Below are the code and all the weights of a small trained network. Each question names an input and a class and asks about switching units off, where a switched-off unit gives its printed mean instead of its output.

import numpy as np


def w(rows, s, z=0):
    codes = np.array(rows[::2]) - 128.0
    scale = np.full(codes.shape[1], s)
    scale[-1] = z or s
    return codes * scale


def norm(h):
    return h / np.sqrt((h * h).mean(-1, keepdims=True) + 1e-5)


def f(y):
    return np.maximum(y, 0)


def log_softmax(a):
    a = a - a.max(-1, keepdims=True)
    return a - np.log(np.exp(a).sum(-1, keepdims=True))


def net(x, mask):
    res = np.array(x, float).reshape(1, 7) / 4 @ E
    u = 0
    for l in range(3):
        y = f(norm(res) @ A[l][:, :-1].T + A[l][:, -1])
        res = res + np.where(mask[u : u + 5], y, B[l][:, -1]) @ B[l][:, :-1]
        u += 5
    return log_softmax(norm(res)[-1] @ U[:, :-1].T + U[:, -1])


A, B = {}, {}
E = w([
[72,108,56,81,24,77,193,73],'x0',
[154,160,210,114,2,85,166,166],'x1',
[121,141,32,212,88,123,154,195],'x2',
[65,156,49,86,160,41,82,221],'x3',
[226,225,156,30,126,214,77,157],'x4',
[126,226,73,115,127,109,147,56],'x5',
[161,97,169,134,113,86,222,115],'x6',
],0.0052)
A[0] = w([
[57,4,159,109,142,88,108,84,53],'L0N1',
[80,116,154,79,150,14,166,116,158],'L0N2',
[58,73,131,96,146,116,135,133,7],'L0N3',
[56,86,151,109,87,30,144,120,40],'L0N4',
[29,94,98,114,94,29,189,88,74],'L0N5',
],0.012,0.002)
B[0] = w([
[24,1,157,61,64,166,176,160,211],'L0N1',
[61,117,60,96,227,90,160,108,213],'L0N2',
[40,127,168,98,138,192,132,164,171],'L0N3',
[124,112,86,100,225,62,74,105,215],'L0N4',
[25,52,100,89,83,176,190,152,254],'L0N5',
],0.0073,0.0092)
A[1] = w([
[124,126,162,116,107,30,157,137,28],'L1N1',
[112,118,117,155,85,82,105,228,5],'L1N2',
[123,56,123,249,132,97,177,157,130],'L1N3',
[105,173,56,99,34,71,174,100,83],'L1N4',
[162,142,213,142,93,97,162,169,59],'L1N5',
],0.016,0.0016)
B[1] = w([
[171,117,171,123,195,116,66,189,167],'L1N1',
[151,194,157,77,3,177,119,83,196],'L1N2',
[7,11,144,142,136,74,186,229,222],'L1N3',
[25,29,193,163,131,104,208,216,255],'L1N4',
[186,179,102,128,87,123,95,32,173],'L1N5',
],0.011,0.008)
A[2] = w([
[112,184,96,164,121,89,194,211,71],'L2N1',
[169,96,203,135,114,143,195,1,140],'L2N2',
[46,36,139,109,124,163,94,140,253],'L2N3',
[126,210,105,98,181,120,97,181,98],'L2N4',
[146,85,206,95,94,109,151,168,86],'L2N5',
],0.013,0.0017)
B[2] = w([
[99,63,143,93,170,197,146,128,158],'L2N1',
[143,195,149,72,3,153,139,104,155],'L2N2',
[117,122,147,164,85,95,176,164,250],'L2N3',
[153,119,82,210,172,74,113,126,151],'L2N4',
[163,119,122,96,191,75,96,64,180],'L2N5',
],0.012,0.019)
U = w([
[214,197,183,82,42,160,117,57,127],'0',
[32,2,168,117,130,99,206,196,227],'1',
[203,148,91,198,223,112,68,129,8],'2',
],0.0087,0.0016)

Each question gives the input, the list of numbers given to net, and the class t.
The units are the neurons (one row each of A and B). Each row of codes is followed by its name. A weight is (code - 128) times the scale printed after its matrix; where a second scale follows, it is the last column's (A, B and U).
mask holds one flag per neuron, layer by layer. A switched-off neuron (its flag False) gives its mean, the last column of its row in B, instead of its output. The means were averaged over made-up inputs and are rounded, as every weight is.
A unit's drop is (log p(t) with every unit on - log p(t) with that unit switched off) / (log p(t) with every unit on - log p(t) with every unit switched off).
most important unit: the unit with the biggest drop
k most important neurons: the k neurons with the biggest drops, biggest first
top k neurons in layer l: the k neurons of layer l with the biggest drops, biggest first
drop of u: that unit's drop, to one decimal
input [-1,-2,6,5,5,0,-3], class 0: 2 most important neurons	[L1N2 L0N2]
input [-3,-1,6,5,4,4,-8], class 2: 4 most important neurons	[L0N5 L0N1 L2N4 L1N4]
input [-4,-8,-6,4,4,1,2], class 2: most important unit	L1N4
input [-3,-6,-1,-1,3,7,2], class 2: 3 most important neurons	[L1N4 L0N1 L1N2]
input [6,7,7,3,7,-8,2], class 0: top 2 neurons in layer 1	[L1N2 L1N5]
input [-4,3,-5,5,4,-4,0], class 0: 3 most important neurons	[L0N2 L0N4 L1N5]
input [1,3,-1,-1,6,-1,-7], class 2: top 2 neurons in layer 2	[L2N4 L2N2]
input [-8,-4,3,7,-2,0,-6], class 2: 3 most important neurons	[L0N5 L1N4 L0N1]
input [-8,3,4,4,3,7,-2], class 2: 2 most important neurons	[L0N1 L0N5]
input [-3,8,4,0,8,5,-7], class 0: 2 most important neurons	[L0N2 L0N4]
input [-7,6,-5,-7,-4,-4,2], class 0: top 2 neurons in layer 0	[L0N5 L0N2]
input [-3,-4,-3,7,6,-2,2], class 2: 2 most important neurons	[L1N4 L1N3]
input [-5,-4,8,-5,8,-8,-6], class 2: top 2 neurons in layer 1	[L1N4 L1N3]
input [-5,-3,3,-1,7,4,7], class 2: most important unit	L0N1
input [-8,-8,7,0,3,7,5], class 2: drop of L0N1	0.4
input [-5,6,-8,4,8,4,5], class 0: drop of L1N5	0.2
